Below are the code and all the weights of a small trained network. Each question names an input and a class and asks about switching units off, where a switched-off unit gives its printed mean instead of its output.

import numpy as np


def w(rows, s, z=0):
    codes = np.array(rows[::2]) - 128.0
    scale = np.full(codes.shape[1], s)
    scale[-1] = z or s
    return codes * scale


def norm(h):
    return h / np.sqrt((h * h).mean(-1, keepdims=True) + 1e-5)


def f(y):
    return np.maximum(y, 0)


def log_softmax(a):
    a = a - a.max(-1, keepdims=True)
    return a - np.log(np.exp(a).sum(-1, keepdims=True))


def net(x, mask):
    res = np.array(x, float).reshape(1, 6) / 4 @ E
    u = 0
    for l in range(3):
        y = f(norm(res) @ A[l][:, :-1].T + A[l][:, -1])
        res = res + np.where(mask[u : u + 11], y, B[l][:, -1]) @ B[l][:, :-1]
        u += 11
    return log_softmax(norm(res)[-1] @ U[:, :-1].T + U[:, -1])


A, B = {}, {}
E = w([
[78,43,39,140,109,74,163,90],'x0',
[124,122,137,186,60,45,4,187],'x1',
[184,170,80,110,130,93,123,98],'x2',
[56,201,23,119,135,172,130,250],'x3',
[109,116,117,119,221,121,74,126],'x4',
[145,88,101,99,107,192,74,116],'x5',
],0.0027)
A[0] = w([
[135,144,135,132,4,140,192,134,3],'0.n0',
[94,108,124,128,254,117,63,112,54],'0.n1',
[114,94,103,104,128,101,138,125,56],'0.n2',
[82,176,168,124,150,66,160,140,54],'0.n3',
[117,99,114,93,122,100,133,139,77],'0.n4',
[177,208,34,114,129,88,105,45,58],'0.n5',
[118,97,81,152,131,123,144,110,67],'0.n6',
[78,159,153,125,150,59,173,127,51],'0.n7',
[31,77,185,146,128,174,132,143,13],'0.n8',
[106,110,110,127,234,104,76,125,50],'0.n9',
[122,96,94,69,88,207,62,97,31],'0.n10',
],0.0064,0.0032)
B[0] = w([
[152,168,114,97,6,121,189,103,220],'0.n0',
[160,154,117,100,16,128,178,114,240],'0.n1',
[113,103,106,133,137,125,125,110,167],'0.n2',
[182,107,90,169,143,152,103,124,184],'0.n3',
[106,117,114,142,126,126,129,116,155],'0.n4',
[106,67,195,125,142,133,151,208,252],'0.n5',
[96,92,105,132,141,123,127,117,194],'0.n6',
[193,104,76,163,146,165,96,127,191],'0.n7',
[131,70,182,107,162,129,137,207,191],'0.n8',
[140,155,130,129,32,127,185,114,213],'0.n9',
[209,133,93,203,162,137,119,133,207],'0.n10',
],0.011,0.0024)
A[1] = w([
[61,142,130,164,76,52,4,135,72],'1.n0',
[150,92,153,123,124,105,134,77,52],'1.n1',
[144,86,188,79,153,68,89,23,6],'1.n2',
[157,166,116,213,164,63,162,126,82],'1.n3',
[172,115,133,46,164,59,139,186,72],'1.n4',
[105,168,63,82,109,134,122,182,56],'1.n5',
[117,170,143,133,116,118,143,114,85],'1.n6',
[57,178,28,89,162,135,117,190,26],'1.n7',
[152,254,220,93,155,178,81,133,89],'1.n8',
[78,143,117,90,213,196,212,54,2],'1.n9',
[49,100,79,138,154,88,130,78,33],'1.n10',
],0.0071,0.0012)
B[1] = w([
[185,166,114,1,210,121,174,145,208],'1.n0',
[94,178,107,179,133,140,138,143,222],'1.n1',
[89,195,171,188,131,161,126,92,202],'1.n2',
[149,110,108,121,119,201,60,124,194],'1.n3',
[102,101,156,108,104,183,124,159,187],'1.n4',
[137,123,200,167,126,122,134,41,243],'1.n5',
[127,134,109,137,107,108,140,128,162],'1.n6',
[102,178,185,181,125,159,126,64,219],'1.n7',
[49,39,45,139,102,92,136,105,253],'1.n8',
[202,182,131,20,179,68,95,174,225],'1.n9',
[72,79,79,104,106,99,85,114,188],'1.n10',
],0.0099,0.0024)
A[2] = w([
[187,191,109,63,185,49,97,180,74],'2.n0',
[215,87,74,255,178,130,84,154,35],'2.n1',
[66,221,212,235,201,136,82,95,42],'2.n2',
[150,181,124,124,82,40,80,169,95],'2.n3',
[70,173,150,204,146,102,112,120,72],'2.n4',
[112,83,191,148,152,212,138,214,1],'2.n5',
[104,80,185,132,124,137,113,209,54],'2.n6',
[97,164,111,183,122,144,105,126,64],'2.n7',
[23,33,38,160,145,59,115,113,38],'2.n8',
[109,63,209,169,157,126,164,213,68],'2.n9',
[196,105,61,198,184,162,128,142,85],'2.n10',
],0.0057,0.0011)
B[2] = w([
[150,117,139,52,206,136,174,188,213],'2.n0',
[204,137,40,174,163,198,75,124,233],'2.n1',
[69,129,181,254,192,139,143,69,232],'2.n2',
[124,86,115,116,138,200,198,103,173],'2.n3',
[147,162,168,106,172,153,135,103,178],'2.n4',
[124,81,173,173,117,62,90,177,209],'2.n5',
[123,142,159,167,135,80,124,174,184],'2.n6',
[165,117,171,107,160,110,139,96,165],'2.n7',
[37,115,64,82,130,107,46,105,254],'2.n8',
[100,168,172,131,129,86,100,206,208],'2.n9',
[183,161,122,115,135,131,26,133,224],'2.n10',
],0.0078,0.003)
U = w([
[162,142,118,115,5,136,213,90,255],'0',
[88,169,199,215,204,154,136,44,158],'1',
[175,145,125,2,230,124,164,175,73],'2',
[220,115,57,177,152,178,28,149,124],'3',
[23,73,48,93,121,91,71,101,60],'4',
[107,93,199,156,121,84,104,240,67],'5',
],0.0069,0.00074)

Each question gives the input, the list of numbers given to net, and the class t.
The units are the neurons (one row each of A and B). Each row of codes is followed by its name. A weight is (code - 128) times the scale printed after its matrix; where a second scale follows, it is the last column's (A, B and U).
mask holds one flag per neuron, layer by layer. A switched-off neuron (its flag False) gives its mean, the last column of its row in B, instead of its output. The means were averaged over made-up inputs and are rounded, as every weight is.
A unit's drop is (log p(t) with every unit on - log p(t) with that unit switched off) / (log p(t) with every unit on - log p(t) with every unit switched off).
The circuit of an input: a set's keep is (log p(t) with only the set's units on - log p(t) with every unit switched off) / (log p(t) with every unit on - log p(t) with every unit switched off). Starting from the 12 units with the biggest drops (on a tie, the unit counted first), units are removed one at a time, each time the one whose removal leaves the highest keep (on an exact tie, the one counted first), for as long as the keep stays at least 0.8.
units of the circuit, in order: the units of the circuit, biggest drop first
unit that matters most: the unit with the biggest drop
top k neurons: the k neurons with the biggest drops, biggest first
top k neurons in layer l: the k neurons of layer l with the biggest drops, biggest first
input [0,-6,-6,-2,2,0], class 2: units of the circuit, in order -> (1.n9)
input [7,0,-4,7,-4,3], class 1: units of the circuit, in order -> (1.n7 1.n5)
input [-6,1,-4,1,0,-3], class 4: units of the circuit, in order -> (1.n8 0.n5)
input [-3,6,1,-6,-3,-1], class 1: units of the circuit, in order -> (1.n2 2.n2 0.n1)
input [-3,8,-5,8,4,0], class 1: units of the circuit, in order -> (1.n7 2.n2)
input [-1,2,5,-5,2,4], class 1: top 2 neurons -> (1.n2 2.n2)
input [-7,-4,8,-4,1,-3], class 5: units of the circuit, in order -> (0.n5 1.n4 2.n5)
input [-2,-6,7,6,-5,0], class 5: units of the circuit, in order -> (0.n5 2.n5)
input [-7,0,5,-2,-4,-6], class 4: units of the circuit, in order -> (1.n8 0.n1)
input [6,6,-8,-3,7,-8], class 3: units of the circuit, in order -> (0.n7 2.n1)
input [2,-3,2,7,8,7], class 0: units of the circuit, in order -> (0.n1 0.n9)
input [-7,6,-4,5,8,8], class 0: top 3 neurons -> (0.n1 0.n9 0.n7)
input [-8,7,-2,5,1,4], class 4: units of the circuit, in order -> (1.n8 2.n8)
input [-5,-7,-5,0,5,-8], class 3: top 3 neurons in layer 0 -> (0.n3 0.n7 0.n6)
input [-4,5,8,4,-8,-1], class 0: units of the circuit, in order -> (0.n0)
input [8,-8,3,1,-1,1], class 2: top 3 neurons -> (1.n9 2.n0 1.n8)
input [-3,-3,-7,2,8,-6], class 0: top 3 neurons -> (0.n1 0.n9 0.n5)
input [-3,1,7,-6,2,4], class 5: top 3 neurons -> (0.n5 1.n4 2.n5)
input [-7,6,0,-6,-2,-4], class 4: top 2 neurons in layer 0 -> (0.n6 0.n10)
input [0,-7,1,0,-4,-6], class 2: top 3 neurons -> (1.n9 0.n10 2.n0)
input [-2,-6,-2,-1,-1,-5], class 2: top 2 neurons -> (1.n9 0.n10)
input [8,-2,-6,0,8,-2], class 0: top 3 neurons -> (0.n1 0.n9 1.n8)
input [5,0,-1,-7,-3,4], class 1: unit that matters most -> 1.n2
input [-8,2,1,8,-5,0], class 1: units of the circuit, in order -> (1.n5 2.n2)
input [-3,-8,-3,-7,3,-4], class 2: top 2 neurons -> (1.n9 2.n0)
input [0,-6,-1,7,5,7], class 1: top 2 neurons -> (1.n7 1.n5)
input [-2,-3,-6,-5,-2,-3], class 5: unit that matters most -> 0.n8
